Below is a small trained network, with its code and all its weights. Each question gives an input and a target symbol and asks what happens when units are switched off, that is, made to give their printed mean instead of their output.

import numpy as np


def w(rows, s, z=0):
    codes = np.array(rows[::2]) - 128.0
    scale = np.full(codes.shape[1], s)
    scale[-1] = z or s
    return codes * scale


def f(y):
    return np.maximum(y, 0)


def softmax(a):
    e = np.exp(a - a.max(-1, keepdims=True))
    return e / e.sum(-1, keepdims=True)


def log_softmax(a):
    a = a - a.max(-1, keepdims=True)
    return a - np.log(np.exp(a).sum(-1, keepdims=True))


def net(x, mask):
    ids = ['ΓΔΘΠΣΦαβηλτψω'.index(c) for c in x.split()]
    T = len(ids)
    res = E[ids] + P[:T]
    u = 0
    for l in range(2):
        r = res
        for j in range(3):
            rows = slice(4 * j, 4 * j + 4)
            q, k, v = (r @ M[l][rows].T for M in (Q, K, V))
            z = softmax(np.where(np.tri(T) > 0, q @ k.T / 4**0.5, -1e9)) @ v
            o = O[l][rows]
            res = res + np.where(mask[u + j], z, o[:, -1]) @ o[:, :-1]
        u += 3
        y = f(res @ A[l][:, :-1].T + A[l][:, -1])
        res = res + np.where(mask[u : u + 4], y, B[l][:, -1]) @ B[l][:, :-1]
        u += 4
    return log_softmax(res[-1] @ U[:, :-1].T + U[:, -1])


Q, K, V, O, A, B = {}, {}, {}, {}, {}, {}
E = w([
[155,124,58,125,71],'Γ',
[124,54,115,112,167],'Δ',
[156,133,186,23,121],'Θ',
[135,195,197,119,93],'Π',
[115,114,157,125,68],'Σ',
[171,145,94,80,103],'Φ',
[21,175,137,188,113],'α',
[60,61,235,152,102],'β',
[62,98,178,85,193],'η',
[141,124,121,168,187],'λ',
[201,31,207,110,58],'τ',
[75,97,191,92,137],'ψ',
[254,162,188,159,131],'ω',
],0.02)
P = w([
[186,80,1,21,224],'0',
[99,119,60,69,207],'1',
[97,129,80,76,186],'2',
[98,133,99,82,171],'3',
[98,141,120,83,154],'4',
[106,145,139,83,145],'5',
[110,149,157,86,132],'6',
[114,156,167,84,127],'7',
[127,155,183,83,118],'8',
[121,156,195,83,110],'9',
[103,147,182,74,108],'10',
],0.0069)
Q[0] = w([
[126,110,95,166,90],'0.h0',
[135,110,97,180,150],'0.h0',
[123,47,119,175,119],'0.h0',
[150,154,128,118,90],'0.h0',
[56,195,179,84,142],'0.h1',
[136,190,201,64,123],'0.h1',
[114,130,23,102,117],'0.h1',
[168,157,89,147,149],'0.h1',
[128,75,4,205,82],'0.h2',
[80,89,192,126,177],'0.h2',
[160,139,148,100,134],'0.h2',
[142,88,94,127,109],'0.h2',
],0.012)
K[0] = w([
[162,30,129,178,83],'0.h0',
[157,113,37,77,231],'0.h0',
[15,57,97,152,118],'0.h0',
[162,111,166,91,92],'0.h0',
[153,250,169,141,158],'0.h1',
[187,200,189,117,151],'0.h1',
[155,87,36,122,130],'0.h1',
[109,132,128,85,113],'0.h1',
[98,78,76,201,145],'0.h2',
[181,148,242,124,158],'0.h2',
[77,120,163,63,101],'0.h2',
[96,105,116,76,123],'0.h2',
],0.011)
V[0] = w([
[110,100,108,250,147],'0.h0',
[85,104,109,82,152],'0.h0',
[88,179,171,99,112],'0.h0',
[97,76,39,220,15],'0.h0',
[130,198,210,142,68],'0.h1',
[139,140,187,150,171],'0.h1',
[163,173,118,42,109],'0.h1',
[131,224,70,81,255],'0.h1',
[140,106,216,146,85],'0.h2',
[109,143,137,180,119],'0.h2',
[30,99,83,115,52],'0.h2',
[99,55,56,85,47],'0.h2',
],0.0076)
O[0] = w([
[129,69,243,128,107,68],'0.h0',
[203,100,77,170,152,116],'0.h0',
[224,162,149,146,244,147],'0.h0',
[90,15,43,167,120,2],'0.h0',
[47,201,155,138,138,178],'0.h1',
[38,255,210,110,58,175],'0.h1',
[178,186,161,109,67,181],'0.h1',
[118,177,76,34,139,158],'0.h1',
[147,132,82,133,193,162],'0.h2',
[208,81,110,163,153,96],'0.h2',
[189,73,15,56,50,35],'0.h2',
[107,72,75,55,57,68],'0.h2',
],0.0049,0.0091)
A[0] = w([
[85,151,120,70,108,55],'0.n0',
[95,214,27,162,101,67],'0.n1',
[136,153,151,143,2,146],'0.n2',
[155,148,75,134,181,2],'0.n3',
],0.011,0.00066)
B[0] = w([
[189,209,148,112,152,245],'0.n0',
[1,28,57,146,85,195],'0.n1',
[146,131,44,211,144,255],'0.n2',
[89,190,89,170,178,165],'0.n3',
],0.009,0.0053)
Q[1] = w([
[136,82,182,81,95],'1.h0',
[146,197,138,70,203],'1.h0',
[2,183,116,126,132],'1.h0',
[129,220,144,186,191],'1.h0',
[197,157,128,206,102],'1.h1',
[136,101,30,152,128],'1.h1',
[110,96,123,196,157],'1.h1',
[139,105,97,76,206],'1.h1',
[133,211,167,8,180],'1.h2',
[110,37,243,207,179],'1.h2',
[68,116,170,173,112],'1.h2',
[151,73,145,146,51],'1.h2',
],0.0089)
K[1] = w([
[75,93,105,85,108],'1.h0',
[111,170,95,183,153],'1.h0',
[184,179,110,239,20],'1.h0',
[129,127,167,203,157],'1.h0',
[135,123,151,139,164],'1.h1',
[163,107,55,164,191],'1.h1',
[133,82,124,203,167],'1.h1',
[144,145,125,123,172],'1.h1',
[75,208,138,106,112],'1.h2',
[129,135,191,166,153],'1.h2',
[99,75,255,134,198],'1.h2',
[144,51,128,131,201],'1.h2',
],0.0093)
V[1] = w([
[53,99,161,101,86],'1.h0',
[161,157,102,224,150],'1.h0',
[109,176,75,103,163],'1.h0',
[2,115,142,129,177],'1.h0',
[108,122,150,174,85],'1.h1',
[80,207,64,194,196],'1.h1',
[191,130,189,177,183],'1.h1',
[163,159,212,57,49],'1.h1',
[184,141,105,225,36],'1.h2',
[145,147,127,137,209],'1.h2',
[147,223,121,159,87],'1.h2',
[144,72,91,112,169],'1.h2',
],0.0088)
O[1] = w([
[51,113,189,108,108,56],'1.h0',
[115,139,35,205,132,196],'1.h0',
[99,136,98,161,114,181],'1.h0',
[43,93,113,169,151,115],'1.h0',
[114,140,162,165,87,104],'1.h1',
[118,153,99,169,75,237],'1.h1',
[156,147,3,170,122,194],'1.h1',
[184,51,179,78,50,198],'1.h1',
[137,230,96,164,47,58],'1.h2',
[196,194,172,212,122,194],'1.h2',
[78,166,58,114,8,253],'1.h2',
[175,83,126,149,184,29],'1.h2',
],0.0061,0.013)
A[1] = w([
[155,72,127,183,125,68],'1.n0',
[159,137,192,119,130,163],'1.n1',
[125,145,111,252,100,5],'1.n2',
[137,62,94,146,112,167],'1.n3',
],0.015,0.0026)
B[1] = w([
[138,159,71,157,98,134],'1.n0',
[203,62,139,188,125,149],'1.n1',
[117,71,139,107,169,251],'1.n2',
[113,166,188,171,1,137],'1.n3',
],0.011,0.03)
U = w([
[109,65,94,100,49,69],'Γ',
[145,128,141,123,110,83],'Δ',
[162,125,220,9,41,140],'Θ',
[96,254,176,126,98,149],'Π',
[138,128,155,115,111,57],'Σ',
[143,124,70,12,114,135],'Φ',
[46,104,210,32,134,129],'α',
[122,83,235,135,98,86],'β',
[142,159,168,44,184,143],'η',
[135,128,66,164,167,57],'λ',
[166,84,150,174,47,2],'τ',
[163,65,165,44,113,244],'ψ',
[200,252,177,218,149,141],'ω',
],0.009,0.0071)

Each question gives the input, a string of symbols that net reads in full, and the target symbol t.
The units are the heads (4 rows each of Q, K, V and O) and the neurons (one row each of A and B). Each row of codes is followed by its name. A weight is (code - 128) times the scale printed after its matrix; where a second scale follows, it is the last column's (O, A, B and U).
mask holds one flag per unit, layer by layer, with each layer's heads first. A switched-off unit (its flag False) gives its mean, the last column of its rows in O or B, instead of its output. The means were averaged over made-up inputs and are rounded, as every weight is.
A unit's drop is (log p(t) with every unit on - log p(t) with that unit switched off) / (log p(t) with every unit on - log p(t) with every unit switched off).
The circuit of an input: a set's keep is (log p(t) with only the set's units on - log p(t) with every unit switched off) / (log p(t) with every unit on - log p(t) with every unit switched off). Starting from the 12 units with the biggest drops (on a tie, the unit counted first), units are removed one at a time, each time the one whose removal leaves the highest keep (on an exact tie, the one counted first), for as long as the keep stays at least 0.8.
circuit, biggest first: the units of the circuit, biggest drop first
unit that matters most: the unit with the biggest drop
top k neurons: the k neurons with the biggest drops, biggest first
k most important neurons of layer l: the k neurons of layer l with the biggest drops, biggest first
which heads matter: for each layer, one digit per head in row order, 1 if its drop is at least 0.15 and else 0, layers parted by /
input Δ ω Φ ω Π ψ Γ λ ψ η η, target Π: which heads matter	100 / 001
input λ ω ω ψ ω Γ, target Γ: circuit, biggest first	[0.n1]
input ψ ψ τ ψ, target ψ: top 2 neurons	[0.n2 1.n1]
input Φ Δ Δ ω ω ψ Θ ψ, target Θ: which heads matter	100 / 011
input Π ω ω ψ ψ ψ α ω ω ψ, target ω: circuit, biggest first	[0.n1 0.h1 0.h2 1.h0]
input α α ω α ω ω η ψ ψ λ, target λ: circuit, biggest first	[0.h2 1.n2 1.h1]
input η ω β, target β: circuit, biggest first	[0.n2 1.h2 0.h2 1.n1]
input τ τ η η ψ ω Φ, target Φ: circuit, biggest first	[0.h2 1.h2 1.h0]
input Σ α Σ Σ ω Π ψ ψ Π λ, target λ: circuit, biggest first	[1.n2 0.h2 1.h0]
input Π ω Π ω ω α ψ α Φ, target Φ: 2 most important neurons of layer 1	[1.n1 1.n3]
input ψ Π τ ω ψ ω ω λ Δ, target λ: circuit, biggest first	[0.h2 1.h0]
input λ Γ λ ω ω τ ω Π Δ Δ, target Γ: 2 most important neurons of layer 0	[0.n2 0.n0]
input ω ω ω λ β ω λ Γ ψ η Θ, target Θ: circuit, biggest first	[1.h1 0.h0]
input β ω α Γ Θ λ Φ ψ τ, target τ: unit that matters most	1.n0
input ψ Θ ψ η, target Θ: circuit, biggest first	[0.h2 0.n2 1.h1 1.n2]
input ψ ω ω Θ η, target Θ: top 2 neurons	[0.n0 1.n2]
input λ ω Θ η λ ψ, target Θ: top 2 neurons	[0.n0 1.n2]
input Θ α ψ η, target α: circuit, biggest first	[1.h0 0.n1]
input λ Φ η Θ, target Θ: top 3 neurons	[0.n2 1.n2 0.n0]
input Φ τ ψ Γ β β ω Γ α, target α: which heads matter	000 / 000
input Φ ψ ψ, target ψ: unit that matters most	0.h2
input Γ Σ η η, target η: top 2 neurons	[1.n2 0.n3]
input λ Φ η η, target η: 2 most important neurons of layer 0	[0.n2 0.n1]
